Here is a tiny trained network, its code and every weight. The questions are about switching its units off for an input and a target symbol, where a switched-off unit gives its printed mean instead of its output.

import numpy as np


def w(rows, s, z=0):
    codes = np.array(rows[::2]) - 128.0
    scale = np.full(codes.shape[1], s)
    scale[-1] = z or s
    return codes * scale


def f(y):
    return np.maximum(y, 0)


def softmax(a):
    e = np.exp(a - a.max(-1, keepdims=True))
    return e / e.sum(-1, keepdims=True)


def log_softmax(a):
    a = a - a.max(-1, keepdims=True)
    return a - np.log(np.exp(a).sum(-1, keepdims=True))


def net(x, mask):
    ids = ['ΓΔΩαηθπστ'.index(c) for c in x.split()]
    T = len(ids)
    res = E[ids] + P[:T]
    q, k, v = (res @ M[0].T for M in (Q, K, V))
    z = softmax(np.where(np.tri(T) > 0, q @ k.T / 3**0.5, -1e9)) @ v
    res = res + np.where(mask[0], z, O[0][:, -1]) @ O[0][:, :-1]
    y = f(res @ A[0][:, :-1].T + A[0][:, -1])
    res = res + np.where(mask[1:13], y, B[0][:, -1]) @ B[0][:, :-1]
    return log_softmax(res[-1] @ U[:, :-1].T + U[:, -1])


Q, K, V, O, A, B = {}, {}, {}, {}, {}, {}
E = w([
[153,95,162,85,88],'Γ',
[171,102,105,199,150],'Δ',
[85,153,186,95,58],'Ω',
[124,176,63,125,90],'α',
[91,186,140,137,144],'η',
[104,197,176,140,100],'θ',
[160,183,188,151,177],'π',
[252,100,104,120,126],'σ',
[117,147,98,185,159],'τ',
],0.023)
P = w([
[87,66,137,170,136],'0',
[177,143,227,213,86],'1',
[141,142,142,71,206],'2',
[108,77,127,162,122],'3',
[226,161,193,191,34],'4',
[161,152,125,52,174],'5',
[110,79,122,166,118],'6',
[254,182,168,173,8],'7',
[177,162,109,39,153],'8',
[113,88,114,170,111],'9',
],0.011)
Q[0] = w([
[214,16,98,206,121],'H1',
[166,61,84,131,233],'H1',
[190,45,245,2,120],'H1',
],0.019)
K[0] = w([
[215,40,87,173,234],'H1',
[176,110,185,204,155],'H1',
[161,6,252,17,99],'H1',
],0.018)
V[0] = w([
[4,59,69,133,212],'H1',
[185,197,99,27,68],'H1',
[117,164,100,171,105],'H1',
],0.0042)
O[0] = w([
[161,84,122,75,14,5],'H1',
[93,67,163,220,252,178],'H1',
[131,135,152,197,131,187],'H1',
],0.0041,0.0028)
A[0] = w([
[119,208,146,190,88,118],'N1',
[88,36,95,173,36,129],'N2',
[162,34,107,186,102,199],'N3',
[59,34,20,135,199,146],'N4',
[144,128,189,185,199,240],'N5',
[182,171,97,127,8,76],'N6',
[112,49,11,111,92,46],'N7',
[129,173,195,145,148,2],'N8',
[180,128,112,241,59,162],'N9',
[164,162,145,212,18,177],'N10',
[9,72,47,162,122,106],'N11',
[9,127,125,128,192,117],'N12',
],0.013,0.0058)
B[0] = w([
[92,70,115,121,177,208],'N1',
[42,200,125,87,103,171],'N2',
[78,94,100,131,218,192],'N3',
[210,104,208,117,192,159],'N4',
[102,117,105,154,44,204],'N5',
[45,109,155,115,124,193],'N6',
[167,128,171,191,4,151],'N7',
[116,144,158,83,196,153],'N8',
[138,152,197,74,116,250],'N9',
[222,159,85,180,118,253],'N10',
[123,74,40,93,130,155],'N11',
[161,164,115,136,131,144],'N12',
],0.026,0.015)
U = w([
[144,86,123,56,36,142],'Γ',
[102,38,186,141,148,120],'Δ',
[141,218,213,114,124,129],'Ω',
[191,155,65,50,189,181],'α',
[128,233,60,139,111,43],'η',
[46,123,127,154,162,87],'θ',
[53,104,174,222,61,3],'π',
[120,87,46,172,129,130],'σ',
[190,161,128,255,96,197],'τ',
],0.0093,0.0039)

Each question gives the input, a string of symbols that net reads in full, and the target symbol t.
The units are the heads (3 rows each of Q, K, V and O) and the neurons (one row each of A and B). Each row of codes is followed by its name. A weight is (code - 128) times the scale printed after its matrix; where a second scale follows, it is the last column's (O, A, B and U).
mask holds one flag per unit, heads first, then neurons. A switched-off unit (its flag False) gives its mean, the last column of its rows in O or B, instead of its output. The means were averaged over made-up inputs and are rounded, as every weight is.
A unit's drop is (log p(t) with every unit on - log p(t) with that unit switched off) / (log p(t) with every unit on - log p(t) with every unit switched off).
The circuit of an input: a set's keep is (log p(t) with only the set's units on - log p(t) with every unit switched off) / (log p(t) with every unit on - log p(t) with every unit switched off). Starting from the 12 units with the biggest drops (on a tie, the unit counted first), units are removed one at a time, each time the one whose removal leaves the highest keep (on an exact tie, the one counted first), for as long as the keep stays at least 0.8.
units of the circuit, in order: the units of the circuit, biggest drop first
unit that matters most: the unit with the biggest drop
k most important neurons: the k neurons with the biggest drops, biggest first
drop when u is switched off: that unit's drop, to one decimal
input α Γ Ω α θ θ Γ Γ, target Ω: units of the circuit, in order	(N6, N5, N10, N9)
input α θ Δ Ω τ Ω Γ, target θ: units of the circuit, in order	(N3, N2)
input Ω Ω α α α α θ, target τ: units of the circuit, in order	(N6, N2)
input Γ α π π η, target τ: 2 most important neurons	(N10, N5)
input θ α θ σ π η, target η: 2 most important neurons	(N9, N12)
input α θ α η, target σ: 3 most important neurons	(N9, N10, N11)
input Ω Ω η, target η: 2 most important neurons	(N12, N9)
input Ω Ω Δ θ, target τ: unit that matters most	N3
input α Δ Δ, target Δ: 2 most important neurons	(N10, N4)
input Δ τ α η η σ θ α Δ η, target σ: 2 most important neurons	(N5, N9)
input Γ σ θ θ θ α η σ, target Ω: 2 most important neurons	(N9, N6)
input Ω τ τ Ω α Δ α τ Ω τ, target α: 2 most important neurons	(N11, N4)
input θ α Δ Γ Δ Ω Δ, target Ω: 3 most important neurons	(N9, N2, N1)
input α α θ Δ Γ α σ, target Δ: unit that matters most	N3
input θ α α α Δ π, target π: 3 most important neurons	(N5, N10, N9)
input θ τ Δ α Δ, target Ω: 2 most important neurons	(N9, N10)
input α π σ, target σ: 4 most important neurons	(N9, N10, N5, N6)
input Δ σ τ, target τ: drop when N1 is switched off	0.6
input α τ θ η α τ α Γ α σ, target Δ: drop when N4 is switched off	0.0
input τ η Ω α α α α Ω σ, target σ: drop when H1 is switched off	0.7
input π Ω α Ω Δ α τ σ α π, target π: unit that matters most	N5
